(in the rows, 128 means zero)
Facts:
batro | Ψ febrir brople mibal | η 776 | φ mukun dratrir
bisken | η 417 | φ dabraril dibam
bistul | η 388 | φ laskomol tidrifor
bomor | Ψ plafim limi | η 441
bonak | φ dratrir drovis
breplos | η 388 | φ butraser dibam
bribo | Ψ breplos | η 876
brifuva | η 441 | φ plesar
brigeve | η 876 | φ plafim tidrifor
brigim | Ψ gusun katro | η 441 | φ tidrifor
brople | η 171 | φ laplan ninek klostolo
brugra | η 171
brusketak | η 171
butraser | η 876
dabraril | Ψ brifuva sunus brigeve zuflagak skodrano | η 876 | φ togidom
dibam | Ψ subem | η 876 | φ laskomol brigeve
donak | η 876 | φ skazeflem
dorer | η 417 | φ kletrom
dratrir | η 441 | φ plabre
dregadrur | η 171 | φ vebugin
drepa | η 876 | φ plafim
driniral | η 171
dropli | η 171 | φ tuplan togidom
droru | η 388 | φ truza
drovis | Ψ skestepor trefiku limi | η 876
dudrovo | η 171
dutu | η 388 | φ vebugin ninek
febrir | η 441 | φ togidom
fimim | η 417 | φ togidom
fitruste | η 876
flanun | Ψ skazus trupa | η 417 | φ plafim mitronun
flebak | η 417 | φ brople dorer
fleres | Ψ drepa | η 171 | φ brigeve
fliser | η 876 | φ ninek
flizar | η 171 | φ driniral
flodri | η 876 | φ mukun
flosti | η 417
flubrim | η 876 | φ driniral klaston dibam pital skagra
fluma | η 417 | φ dabraril
fomin | φ flodri
fudrori | η 417 | φ noske
fupi | η 171
fure | η 876
gadro | η 171
gidru | Ψ klodrani flosti | η 876 | φ brusketak skagra
grabes | Ψ dregadrur | η 876 | φ bisken dibam
grasos | η 171 | φ driniral
gregris | η 876 | φ grisim
grela | η 876
grisim | η 171 | φ kedus
grodisar | Ψ grubri | φ skazeflem trumonon klostolo
groduk | η 301
grubri | η 171 | φ pital rila
grugekos | Ψ plabre | η 171 | φ brigeve
gruti | η 876
gubron | η 876 | φ togidom flizar rukadro
gusun | η 171
gutro | Ψ kedigra truza | η 171 | φ klodrani
katro | η 441 | φ bisken
kedigra | φ plesar brigeve
kedus | η 171 | φ plafim plabre laskomol
ketris | η 876 | φ klostolo
kiplal | φ kedus skenuk klostolo
kirir | η 876
klafla | η 876 | φ drovis
klaflon | η 876 | φ trumonon lugrem
klakibim | η 417
klaris | η 417
klaston | Ψ skigreze grela brusketak tevam | φ driniral togidom
kletrom | η 301
klodrani | φ pano ninek
kloske | Ψ subem dropli | η 388
klostolo | η 776 | φ plafim tidrifor
kostas | Ψ trupa tustabras | η 876 | φ skazeflem pliso
laful | η 876 | φ zunan laplan
laplan | φ tidrifor
laskomol | Ψ grogos fomin vebugin | η 171 | φ tidrifor
lezi | φ skenuk
liflepur | φ zeku togidom fure
limi | η 417
lufan | Ψ liflepur gidrol mizel | η 388
lugrem | η 388
mibal | η 876 | φ kedigra
mibri | η 171 | φ rila trumonon
mistek | η 876 | φ vaplan laskomol skazeflem tidrifor
mitronun | η 876 | φ kletrom
mizel | η 776 | φ dorer
mukun | η 417 | φ tidrifor
natrin | η 417 | φ fimim
nevar | η 388 | φ pital
ninek | η 417
nodrel | Ψ fitruste flosti | η 417
noske | Ψ brugra zeku | η 876 | φ trefiku sibril togidom klostolo
pana | Ψ kletrom kedus | η 171 | φ skenuk
pano | Ψ brugra | η 876
peplok | η 388 | φ trefiku grisim
pidrus | Ψ skestepor | η 171
pital | η 171 | φ plafim skenuk togidom
plabre | φ tidrifor
plafim | η 876 | φ togidom
plaper | η 301
plapum | Ψ fudrori febrir klaris | η 441 | φ tuplan togidom
plaruk | Ψ klafla | η 876 | φ togidom
plesar | φ grisim togidom nevar pliso
pliso | η 876 | φ togidom
plurer | η 876 | φ plafim katro fupi
plustos | η 876 | φ stesin
punenin | η 441
pupun | η 876 | φ kloske skenuk
pureplis | Ψ ketris
ragran | η 417 | φ togidom
renizum | η 876
rila | η 876
rotu | Ψ butraser dregadrur | η 301 | φ plafim
rukadro | φ kiplal mizel
rure | η 876
ruske | η 876
sadrida | φ gruti laplan
satra | Ψ breplos | φ grubri
sibril | η 876
sidin | η 876 | φ pana
skagra | Ψ plustos | η 417
skalok | Ψ ninek fliser | η 876 | φ trefiku dratrir fupi pana
skavu | η 876 | φ ketris zeku flizar
skazeflem | η 876 | φ laplan tidrifor
skazus | η 388 | φ dibam tidrifor
skenuk | η 388 | φ togidom
skestepor | η 301
skigreze | η 388
skodrano | η 876 | φ fimim brigeve
skubo | Ψ fimim | η 876 | φ skenuk
sotridur | η 388 | φ peplok batro
stavoflak | η 876
stesin | Ψ kirir | η 417 | φ kedus laplan rila
stezer | Ψ plaper plustos punenin | η 776 | φ grubri
stistegal | Ψ gidrol | η 388 | φ dabraril
stistun | Ψ laful ruske | η 876 | φ klostolo
stize | η 876 | φ mistek
stobu | Ψ dudrovo | η 388
stodral | φ nevar flodri
stulum | η 876 | φ skazus pital tuplan
subem | η 876 | φ dregadrur togidom
sunus | η 171
tevam | η 876
tidrifor | Ψ zuflagak katro | η 388
togidom | η 388
trefiku | η 301 | φ pano trumonon
tresos | Ψ stavoflak brugra skigreze | φ kedus dibam punenin
tretrin | η 171 | φ vaplan punenin
trumonon | η 876 | φ laplan
trupa | φ plafim plapum fupi
truza | η 171 | φ mukun ninek
tugrul | η 417 | φ stize togidom trumonon
tuplan | η 301 | φ plafim
tustabras | η 388
vadru | Ψ vaplan sunus laplan limi | φ stesin
vaplan | η 876
vaver | Ψ groduk skazeflem rila | η 441
vebugin | η 417 | φ laplan togidom
vekar | η 388
vesazon | Ψ plabre
virar | Ψ brusketak flosti | η 171 | φ gruti
vutrum | η 301
zefem | Ψ grela laplan tuplan fure | η 417
zeku | η 876
zelor | φ mukun
zuflagak | η 876
zunan | Ψ renizum skenuk | η 388 | φ plabre dabraril gruti

Known rows:
skazeflem: [150 140 167 137 141 122 121 125  91  77 142 135 169 144 108 155 145 138
 117 154 159 145 101 143 143 117 139 159 113 132 131 128 122 118 112 149
 144 133]
dudrovo: [130 134 118 138 115 141 148 141 151 141 138 135 151 110 143 136 148 132
 144 124 167 112 141 118 128 124 116 115 121 136 102 129 128  99 124 126
 120 125]
fimim: [150 129 111 167 133 119 170 139 181 147 149 110 134 112 134 148 107 130
 133 102 131 147 118  89 140 141 119 110  69 159 109 131 123 107 193 107
 120 140]
brifuva: [150 164 115 141 118 115 157 139 126 104 112 109 118 139 133 125 125 123
 133 109 145 138  94 187 121 153 119 101 142 130 104 133 120 113 119  96
 151 142]
skenuk: [184  81 110 123 137  64 119 138  65  82 102  89  35 171 124 116 120 131
  92 119  91 196  82 185 162 134 112 125 143 152 133 147 113 167 140 139
 148 160]
stobu: [145 128 149  82 123 110  52 118 117 123 101 144  59 144  85  91 101 139
  74 148  60 152 144 159 129 108 139 120 157 114 144 153 133 176 100 141
 165 117]
mistek: [139 134 159 132 161 143 117 102 106  97 130 139 143 123 109 144 132 135
  92 156 144 136  99 125 138 112 127 132 124 117 148 121 140 108 117 153
 135 116]
tevam: [138 128 116 118 110 146 154 141 108 111 125 136  99 113 122 120 154 121
 117 134 141 122 126 145 117 119 107 130 161 116 148 124 137 126 119 165
 124 127]
batro: [ 49  75 105 134 188 151 108 154 194 186 175 149 223 123 165 122 105 152
 184 120 145  85 159  26 132 127 139 167  91 164 117 122 137 147 150  90
 107 162]
ragran: [152 123  89 164 142 136 194 160 175 137 158 113 127 109 132 142 124 114
 143  81 137 132 100 109 127 140 112 104  98 151 127 135 129 114 194 121
 123 157]
rila: [145 124 133 123 104 118 120 128 109 116 119 136 117 131 138 139 151 138
 128 142 141 136 136 148 146 119 121 128 140 132 113 140 120 114  95 144
 127 106]
natrin: [139 162 135 158 112 157 172 129 176 131 131 120 166 111 147 151 107 122
 151 113 129 112 140 108 124 152 129 115 105 143 106 128 124  95 150 126
 111 117]
mibri: [113 144 123 159 126 133 156 138 129 134 142 115 161 115 147 143 134 121
 142 131 155 109 131 106 122 142 120 136 107 120 128 110 121 105 134 128
 103 112]
skodrano: [133 127 143 134 122 113 115  99  96 120 117 115 127 136 141 146 136 127
 119 144 138 140 127 128 140 129 127 127 128 118 133 117 121 113 114 134
 112 104]
mitronun: [117 114 113 127 133 134 143 135 106 113 120 117 109 120 136 121 138 113
 113 133 135 123 104 144 115 128 105 127 163 105 155 121 138 127 120 149
 118 121]
skazus: [151 129 156 103 151 119  97 133  65  57 105 110  90 138 112  91 109 137
  67 140 100 151  76 160 114 118 117 142 176 104 175 130 144 145 129 185
 162 150]
bisken: [124 153 120 155 140 154 182 124 173 129 128 121 180 120 155 158 101 130
 158 117 144 115 121 118 139 155 133 105 110 153  87 138 122 100 132 100
 124 123]

Rows:
No name comes twice in this set of rows, the named rows included.
[145 142 168  69 142 111  48 146  86  96 133 147  92 144  52  66 103 146
  71 129  92 140 113 160 101  83 154 146 156  89 172 131 143 178 143 156
 188 170]  tidrifor
[145 165 162 147 146 167 167 135 156 103 153 129 217 119 128 155 109 147
 156 108 167 110 104 110 125 134 145 129  95 146 106 115 130  87 157 123
 145 151]  mukun

Now the same nodes, written a new way:
Known rows:
mibal: [143 212 108 129 134 127 142 137 104 145 114 174 126 133 139 150 120 127
 106 134 130 111 138 147 152 131 132 113 121 138 124 128  93 106 110 164
 109]
tevam: [146 191 114 135 139 126 139 135 106 136 109 178 126 129 144 147 120 128
 105 133 130 110 138 154 152 136 128 112 122 132 122 126  92 110 117 163
 111]
breplos: [148 115 174 110 212 115 164  68  86 139 206 167 112 128 147 138 134 118
 125 115 144 106 112  43 183 146 168 127 147 154 132 135  86 115 112 108
  53]
mibri: [127 130  81 131 148 136 137  98 115 137 144 164 122 133  73 129 134 129
 118 127 148  85 131 116 186 120 131 104 164 139 131 158  91  94  89 147
  89]
ketris: [155 142 105 135 137 130 125 117 137 154 111 191 120 119 180 169 116 128
 113 137 133  93 142 173 155 154 129 109 131 128 117 123  93 118 159 185
 114]
kostas: [119 153 103 130 121 133 141 139  94  79 113 180 124 128 140 159 106 124
 114 126 138 100 131 164 163 128 130 107 136 129 119 113 105 110 110 156
 111]
grasos: [126 129  83 131 149 133 140 101 116 132 139 164 121 132  76 128 135 131
 114 124 147  88 130 119 189 117 128 104 165 136 131 157  91  90  96 145
  88]
zuflagak: [146 192 114 134 139 126 138 133 106 136 110 178 126 129 142 146 119 127
 105 133 129 110 140 158 153 137 129 112 121 134 122 128  91 109 120 161
 110]
rukadro: [134 166  97 124 149 138 137 111 100 159 133 164 122 129 156 141 118 126
 117 124 143 108 139 162 160 123 126 112 113 117 122  95  97 115 120 163
 106]
flanun: [119 145  60 126 135 134 134 106 103 126 146 161 120 126 146 137 105 125
 122 120 145  98 140 145 172 114 104 108 129 113 127 108 106 115 113 161
 103]
fure: [147 192 113 135 138 126 138 137 105 131 108 179 126 129 141 147 120 128
 105 133 130 110 140 154 154 137 127 111 122 133 122 127  91 110 121 164
 111]
ruske: [136 158 117 136 168 125 133 107 105 131 107 187 129 142 144 154 116 129
  99 137 136 113 144 115 153 128 122 107 113 134 125  93  85 127 120 161
 106]
skestepor: [150 168 126 132 153 120 150 123 103 124 134 186 123 121 136 140 127 126
 109 128 128 106 130 123 164 149 144 116 148 148 124 146  91 108 108 141
  95]
laplan: [143 155 113 129 158 144 131 149 103 197 145 158 120 135 144 142 118 122
 121 139 136  99 142 176 150 144 117 116 105 122 125 112  99 114 120 174
  98]
stesin: [135 129  85 135 148 165 128 111 105 184 116 161 117 114 122 114 126 132
 113 118 146  99 142 202 167 126 132 111 131 110 124  59  97  99  89 148
 134]
stopi: [134 162 103 129 152 134 137 113  95 140 130 163 123 126 155 139 117 128
 116 124 142 111 135 163 162 126 121 111 114 112 122  99  98 116 123 161
 109]
lugrem: [154  98 173 117 195 116 161  76  86 101 197 169 111 107 144 130 132 117
 132 106 141  99 106  90 189 161 170 125 161 146 124 147  93 115 123 103
  71]

Rows:
No name comes twice in this set of rows, the named rows included.
[117 113 109 135 155 137 129  96  97  95 107 193 123 138 140 161 103 125
 108 132 145 103 149 115 158 120 124 104 124 131 125  62  95 128  99 152
 114]  stistun
[128 142 118 130 135 124 149 110  91  78 145 189 117 123 124 141 102 120
 114 117 134 102 147  88 169 126 133 113 155 148 133 116 103 108  69 121
  92]  rotu
[134 155 102 126 150 141 132 119  95 158 136 163 123 130 150 142 117 124
 120 128 142 105 137 168 158 131 127 111 113 116 121  96 100 119 115 165
 107]  sadrida
[135 154 115 135 168 131 130 108 107 146 113 186 128 145 140 158 117 126
 103 143 139 107 147 120 147 132 128 108 111 138 125  89  87 129 111 163
 103]  laful
[153  98 167 117 197 118 158  76  88  69 204 182 109 117 142 131 131 115
 128 106 141 106  98 137 188 153 172 130 155 151 126 159  97 115 138 105
  63]  togidom
[127 138  76 128 146 137 139  97 120 146 144 163 120 132  79 130 135 130
 115 125 148  86 135 106 186 115 132 104 165 140 132 152  90  90  90 148
  91]  grisim
[144 237 107 131 130 125 140 130  97 146 130 173 125 139 117 137 108 121
 107 130 127 115 162 112 148 114 120 113 116 140 134 117  94 109  74 146
 104]  drepa
[135 170  94 122 148 141 134 108 100 165 137 164 122 131 159 144 118 126
 116 126 143 108 137 160 158 122 128 113 113 118 123  94  98 114 119 164
 106]  lezi
[138 144 124 133 150 123 150 121  95  97 129 188 122 120 131 143 121 125
 110 123 132 104 128 121 170 144 144 114 153 146 123 130  95 108  97 134
  99]  vutrum
[137 183 104 133 130 130 137 120 108 110 110 180 122 129 138 149 107 125
 107 126 134 105 145 139 157 127 124 110 124 131 126 105  96 110 106 150
 118]  plurer
[124 146 104 133 127 139 134 125  98  84 111 191 121 129 135 153 108 124
 111 124 138 104 141 180 160 125 133 109 131 131 121 101 104 110 107 155
 113]  noske
[135  74 105 130 145 137 128 101 117 116 121 180 114 113 200 158 109 131
 120 118 147  96 136 194 170 139 114 105 130 101 115  95 103 120 172 182
 110]  pureplis
[161 197 125 144 141 144 137 136 114 152  85 176 121 116 123 123 126 133
  96 124 128 113 140 194 155 142 139 115 122 128 122  92  84  94 108 145
 145]  kirir
[126 154  68 128 154 141 132 109 104 143 143 173 123 138 139 130 122 126
 112 124 143 112 131 198 166 114 116 114 114 119 127 118 102 109 125 168
  90]  ragran
[137 132  78 126 173 137 139 109 101 195 178 162 117 121 175 124 110 121
 124 125 136 102 142 128 160 142 110 121 118 122 132  82 105 126 100 148
  88]  klostolo

Now the same nodes, written a new way:
Known rows:
brigeve: [128 126 114 146 155 135 142 121 170 137 173 135 165 125]
vebugin: [121 124 118 130 109 114  96 138 141  93 107 102 126 130]
plustos: [124 116 117 129 157 134 138 121 157 144 155 143 170 130]
flodri: [132 129 108 138 155 140 142 125 166 151 160 138 166 129]
liflepur: [134 114 127 114 128 120 120 126 140 100 125 134 131 125]
dratrir: [165 137 104 122 146 131 133 136 130 161 149 151 131 107]
skagra: [ 87 125 139 172  93 135 116 138  97 111 103 107  79 132]
kloske: [120 115 139 157  80 156 114 129  78 110 106 129  80 109]
brople: [143 147 143 112 124  99 114 115 116 122  97  87 123 136]
trumonon: [120 130 110 137 156 147 132 121 174 158 166 135 162 126]
skodrano: [126 111 123 128 153 126 145 119 163 124 162 143 168 129]
flubrim: [128 114 128 120 156 124 151 115 161 112 153 148 165 128]
fluma: [120 124 115 125 109 116 104 137 143  78 106 105 126 131]
mitronun: [139 127 129 112 143 120 148 124 166 147 185 147 164 135]
plafim: [117 128 114 151 152 137 138 112 178 141 190 140 148 123]
dropli: [131 139 142 108 124  97 121 107 120  97 108  93 107 134]
tresos: [144 137 156 176 111 112 140 127 118 120  71 145 128 138]

Rows:
No name comes twice in this set of rows, the named rows included.
[127 137 115 144 152 143 138 112 200 135 170 145 147 134]  zeku
[124 120 128 116 151 133 132 121 148 156 152 142 178 134]  fliser
[ 95 141 153 143 106 110 125 107  37 138  91 105  70 145]  pidrus
[103 128 177 160 112 133 138 123 117 116 113 137 109 123]  klaston
[123 119 116 119 109 107 100 140 127  83  93 103 138 132]  tugrul
[137 136 124 113  96 101 109 146 134 108 132 103 131 139]  dorer
[116 145 157 184 133 150 136 105 168 180 116 161 141 147]  pano
[146 153 130 112 127 102 127 123  97 108  92  88 114 139]  tretrin
[109 144 122 105 154 158 153 127 156 142 163 142 160 133]  fitruste
[118 124 122 133 155 142 134 114 177 147 168 141 154 128]  sibril

